Below are the code and all the weights of a small trained network. Each question names an input and a target symbol and asks about switching units off, where a switched-off unit gives its printed mean instead of its output.

import numpy as np


def w(rows, s, z=0):
    codes = np.array(rows[::2]) - 128.0
    scale = np.full(codes.shape[1], s)
    scale[-1] = z or s
    return codes * scale


def f(y):
    return np.maximum(y, 0)


def softmax(a):
    e = np.exp(a - a.max(-1, keepdims=True))
    return e / e.sum(-1, keepdims=True)


def log_softmax(a):
    a = a - a.max(-1, keepdims=True)
    return a - np.log(np.exp(a).sum(-1, keepdims=True))


def net(x, mask):
    ids = ['γδεζθλξτφω'.index(c) for c in x.split()]
    T = len(ids)
    res = E[ids] + P[:T]
    u = 0
    for l in range(3):
        q, k, v = (res @ M[l].T for M in (Q, K, V))
        z = softmax(np.where(np.tri(T) > 0, q @ k.T / 3**0.5, -1e9)) @ v
        res = res + np.where(mask[u], z, O[l][:, -1]) @ O[l][:, :-1]
        u += 1
        y = f(res @ A[l][:, :-1].T + A[l][:, -1])
        res = res + np.where(mask[u : u + 8], y, B[l][:, -1]) @ B[l][:, :-1]
        u += 8
    return log_softmax(res[-1] @ U[:, :-1].T + U[:, -1])


Q, K, V, O, A, B = {}, {}, {}, {}, {}, {}
E = w([
[170,103,86,62,121,117,131,109,193,106,173,99],'γ',
[139,124,115,66,184,61,117,111,158,125,125,78],'δ',
[161,175,117,100,164,100,94,169,123,114,144,51],'ε',
[122,85,126,129,163,51,105,74,136,56,143,180],'ζ',
[148,173,99,123,106,107,202,125,138,87,181,92],'θ',
[111,85,254,121,95,137,127,205,158,104,130,138],'λ',
[60,104,73,139,158,171,139,117,140,117,111,144],'ξ',
[110,98,108,124,103,160,74,125,65,110,104,87],'τ',
[99,159,141,145,69,108,160,63,120,142,176,174],'φ',
[179,164,127,154,108,144,155,108,154,139,85,140],'ω',
],0.0083)
P = w([
[119,158,122,129,157,151,40,67,173,77,92,87],'0',
[148,139,108,108,134,90,138,113,86,127,127,146],'1',
[151,115,97,122,126,102,148,147,85,143,120,157],'2',
[140,90,111,172,129,98,180,150,104,166,112,122],'3',
[136,106,145,206,150,81,195,136,118,163,80,119],'4',
[131,112,187,253,173,94,205,121,138,175,67,113],'5',
],0.0052)
Q[0] = w([
[11,110,187,87,94,179,93,221,132,95,225,123],'L0H1',
[158,209,196,86,192,199,54,130,189,104,156,141],'L0H1',
[140,60,244,64,143,148,195,253,147,80,63,187],'L0H1',
],0.014)
K[0] = w([
[64,156,149,6,139,151,71,109,135,116,135,142],'L0H1',
[149,188,124,113,164,100,113,89,164,37,147,79],'L0H1',
[133,93,170,122,157,164,44,178,207,92,96,113],'L0H1',
],0.017)
V[0] = w([
[208,80,156,106,170,89,192,238,149,126,135,103],'L0H1',
[170,112,131,157,39,250,125,111,118,100,129,151],'L0H1',
[159,255,86,163,112,188,90,129,81,156,88,55],'L0H1',
],0.0093)
O[0] = w([
[141,141,110,157,67,228,102,196,208,83,41,81,7],'L0H1',
[174,114,104,111,82,85,182,100,94,184,94,221,148],'L0H1',
[122,253,111,82,143,126,244,88,64,127,108,145,201],'L0H1',
],0.0049,0.002)
A[0] = w([
[133,108,150,122,69,185,133,93,254,123,147,46,145],'L0N1',
[209,155,92,75,131,38,112,70,144,55,138,82,198],'L0N2',
[82,62,35,105,179,93,131,162,127,167,92,167,171],'L0N3',
[157,87,114,124,81,163,73,132,167,7,127,174,139],'L0N4',
[98,201,137,96,89,122,203,209,130,100,175,53,109],'L0N5',
[87,82,135,207,65,135,106,135,84,179,90,145,252],'L0N6',
[116,93,44,203,106,152,37,144,114,80,106,94,179],'L0N7',
[132,137,161,135,100,207,65,50,186,119,115,167,84],'L0N8',
],0.0077,0.0012)
B[0] = w([
[202,217,135,176,157,91,107,133,162,196,63,81,176],'L0N1',
[170,128,57,205,182,125,79,94,79,143,148,95,252],'L0N2',
[141,156,103,170,157,237,183,115,101,66,183,89,225],'L0N3',
[132,160,113,222,91,106,103,159,133,195,231,134,155],'L0N4',
[111,92,117,193,171,251,170,99,158,108,190,158,170],'L0N5',
[194,108,211,114,172,105,181,146,88,80,149,64,239],'L0N6',
[132,90,166,72,157,127,140,1,191,144,105,133,189],'L0N7',
[145,133,125,99,93,159,126,47,178,123,126,143,138],'L0N8',
],0.0067,0.0031)
Q[1] = w([
[24,174,115,132,71,121,30,186,228,97,127,152],'L1H1',
[112,134,246,117,93,93,110,142,171,153,40,142],'L1H1',
[65,140,36,5,46,126,62,183,78,111,144,176],'L1H1',
],0.016)
K[1] = w([
[118,88,25,127,235,167,143,6,156,79,161,37],'L1H1',
[173,43,75,154,171,68,187,249,220,159,167,66],'L1H1',
[128,244,20,131,179,70,50,15,72,171,125,195],'L1H1',
],0.012)
V[1] = w([
[132,123,162,70,88,98,166,54,58,154,80,126],'L1H1',
[122,99,165,104,125,99,46,197,50,127,113,82],'L1H1',
[254,155,128,128,80,82,81,120,161,178,119,103],'L1H1',
],0.016)
O[1] = w([
[235,131,157,111,148,123,160,66,111,103,161,107,254],'L1H1',
[133,69,141,134,142,179,143,68,141,223,96,137,93],'L1H1',
[112,126,95,107,1,138,128,54,87,131,126,101,141],'L1H1',
],0.0089,0.0063)
A[1] = w([
[129,109,110,36,226,108,70,218,201,85,80,169,69],'L1N1',
[49,90,7,179,158,38,127,125,106,146,64,130,225],'L1N2',
[168,88,143,73,99,154,123,75,97,143,75,141,1],'L1N3',
[121,93,81,93,179,166,166,114,130,227,13,194,28],'L1N4',
[94,126,88,120,155,212,233,104,169,140,102,121,173],'L1N5',
[178,144,222,102,209,55,159,237,109,109,125,169,129],'L1N6',
[117,4,158,153,142,148,129,160,187,254,73,139,23],'L1N7',
[224,60,96,130,163,170,176,167,138,159,159,162,30],'L1N8',
],0.0061,0.00093)
B[1] = w([
[83,128,2,117,102,153,150,182,194,111,165,96,192],'L1N1',
[73,128,191,111,99,140,53,164,120,101,139,74,177],'L1N2',
[121,133,73,209,142,150,131,170,198,132,169,111,206],'L1N3',
[195,76,154,141,137,139,103,241,152,163,163,183,162],'L1N4',
[146,68,118,85,153,99,59,162,98,139,104,114,183],'L1N5',
[108,83,51,143,71,92,218,77,183,148,159,64,253],'L1N6',
[167,195,104,129,149,238,167,124,90,209,204,196,180],'L1N7',
[99,164,201,111,122,91,143,47,55,104,84,75,247],'L1N8',
],0.0061,0.0059)
Q[2] = w([
[141,82,152,116,218,127,152,178,224,187,53,228],'L2H1',
[182,116,89,33,106,172,127,157,66,139,205,252],'L2H1',
[177,130,167,141,136,52,204,136,151,32,137,67],'L2H1',
],0.013)
K[2] = w([
[87,24,84,57,146,173,141,119,98,151,178,12],'L2H1',
[185,187,7,70,117,120,35,98,102,115,113,141],'L2H1',
[171,96,135,99,82,121,205,215,134,222,109,162],'L2H1',
],0.013)
V[2] = w([
[180,196,63,156,176,230,128,157,84,72,33,52],'L2H1',
[107,112,126,122,171,209,77,128,183,176,45,64],'L2H1',
[156,183,85,90,2,103,185,162,146,160,47,167],'L2H1',
],0.011)
O[2] = w([
[157,33,117,120,169,25,216,245,1,252,34,242,206],'L2H1',
[128,190,26,157,120,122,182,63,26,183,26,213,7],'L2H1',
[227,188,106,22,113,58,201,204,136,12,151,140,79],'L2H1',
],0.0048,0.014)
A[2] = w([
[76,127,107,112,75,152,129,133,89,205,53,183,5],'L2N1',
[128,158,101,114,175,139,169,145,107,174,110,242,22],'L2N2',
[204,142,152,52,205,67,181,156,93,78,113,149,79],'L2N3',
[157,37,147,85,153,141,121,120,178,166,149,204,138],'L2N4',
[117,147,110,58,54,173,92,149,163,91,124,134,19],'L2N5',
[96,154,179,130,153,111,29,254,90,118,106,179,128],'L2N6',
[96,143,108,103,165,114,72,34,132,103,45,112,31],'L2N7',
[189,165,134,123,142,199,59,86,120,143,159,199,64],'L2N8',
],0.0091,0.0019)
B[2] = w([
[108,148,94,2,179,105,137,71,154,121,156,148,183],'L2N1',
[133,104,152,191,184,88,25,84,160,53,134,123,164],'L2N2',
[157,92,93,137,110,183,93,114,154,133,125,234,251],'L2N3',
[150,175,117,156,84,107,169,153,84,132,84,88,208],'L2N4',
[125,134,94,198,178,110,125,89,94,125,75,143,165],'L2N5',
[169,212,226,124,108,151,111,193,94,132,94,126,162],'L2N6',
[137,34,170,91,55,109,144,173,146,165,147,125,154],'L2N7',
[112,153,126,138,125,212,220,148,134,148,142,131,149],'L2N8',
],0.0093,0.011)
U = w([
[122,172,54,173,67,98,151,87,98,70,79,118,56],'γ',
[111,98,90,19,85,85,137,110,139,182,134,124,71],'δ',
[133,157,132,129,220,111,70,103,151,124,97,168,65],'ε',
[53,48,133,190,72,163,14,120,169,167,87,156,1],'ζ',
[127,167,173,128,71,108,132,251,107,151,105,98,155],'θ',
[124,174,110,136,135,211,168,117,142,169,140,150,7],'λ',
[66,89,17,201,195,91,201,222,201,137,154,135,130],'ξ',
[221,70,167,217,215,119,200,26,47,234,76,134,242],'τ',
[177,165,201,93,150,112,162,74,207,60,195,55,170],'φ',
[212,65,97,137,118,161,128,145,164,102,134,236,205],'ω',
],0.0023,0.0016)

Each question gives the input, a string of symbols that net reads in full, and the target symbol t.
The units are the heads (3 rows each of Q, K, V and O) and the neurons (one row each of A and B). Each row of codes is followed by its name. A weight is (code - 128) times the scale printed after its matrix; where a second scale follows, it is the last column's (O, A, B and U).
mask holds one flag per unit, layer by layer, with each layer's heads first. A switched-off unit (its flag False) gives its mean, the last column of its rows in O or B, instead of its output. The means were averaged over made-up inputs and are rounded, as every weight is.
A unit's drop is (log p(t) with every unit on - log p(t) with that unit switched off) / (log p(t) with every unit on - log p(t) with every unit switched off).
The circuit of an input: a set's keep is (log p(t) with only the set's units on - log p(t) with every unit switched off) / (log p(t) with every unit on - log p(t) with every unit switched off). Starting from the 12 units with the biggest drops (on a tie, the unit counted first), units are removed one at a time, each time the one whose removal leaves the highest keep (on an exact tie, the one counted first), for as long as the keep stays at least 0.8.
circuit, biggest first: the units of the circuit, biggest drop first
top k neurons: the k neurons with the biggest drops, biggest first
top k neurons in layer l: the k neurons of layer l with the biggest drops, biggest first
drop of u: that unit's drop, to one decimal
input τ γ ξ ξ τ ε, target τ: circuit, biggest first : L1H1, L2H1, L0N6
input γ τ ξ ω ξ, target ω: circuit, biggest first : L2H1, L2N3, L1H1, L0H1
input λ φ φ δ ξ, target γ: top 2 neurons : L0N1, L2N5
input γ τ τ γ δ ω, target ω: top neuron : L2N3
input ω γ ω θ ξ δ, target ξ: top 2 neurons : L1N6, L0N2
input τ γ ε, target τ: circuit, biggest first : L1H1, L2H1, L0N2, L0N5
input δ ω ζ τ δ δ, target τ: circuit, biggest first : L1H1, L2H1, L0N2
input τ γ ξ, target τ: top 2 neurons in layer 0 : L0N3, L0N2
input ω τ φ γ, target φ: circuit, biggest first : L2H1, L1H1, L0H1
input ξ ω τ ω θ γ, target ω: top 2 neurons : L2N3, L0N2
input ω φ τ τ, target φ: circuit, biggest first : L2H1, L1H1, L0N3
input ξ ξ δ λ, target τ: circuit, biggest first : L1H1, L1N7, L2H1, L0N3
input λ φ τ ξ, target γ: top 3 neurons : L0N1, L2N5, L0N4
input ξ ξ θ, target ξ: top 3 neurons : L1N6, L0N3, L1N1
input φ φ γ ξ ξ θ, target ξ: top 4 neurons : L1N6, L0N6, L0N2, L0N3
input λ ξ ζ γ, target γ: top 3 neurons : L0N1, L0N8, L2N5
input θ φ ξ φ τ ε, target φ: top 2 neurons : L0N7, L0N2
input ξ ω φ τ δ τ, target τ: top neuron : L0N6
input τ ζ ξ τ θ, target τ: top 2 neurons : L0N5, L0N2
input γ δ δ δ, target δ: top 2 neurons in layer 2 : L2N1, L2N7
input γ ω γ δ φ λ, target ω: top 2 neurons : L1N7, L0N1
input τ θ ζ θ, target θ: top neuron in layer 0 : L0N5
input θ ω ζ τ φ, target φ: top 2 neurons : L0N2, L1N7
input φ ξ τ ω φ δ, target ω: top 2 neurons : L2N3, L1N6
input ξ τ τ λ, target τ: top 2 neurons : L1N7, L0N3
input τ ξ φ τ ε, target φ: drop of L2N2 : 0.0
input λ τ τ τ, target γ: drop of L2H1 : 0.6
input ξ φ γ γ, target φ: drop of L2H1 : 1.0
input γ λ ε, target ω: drop of L2N3 : 0.6
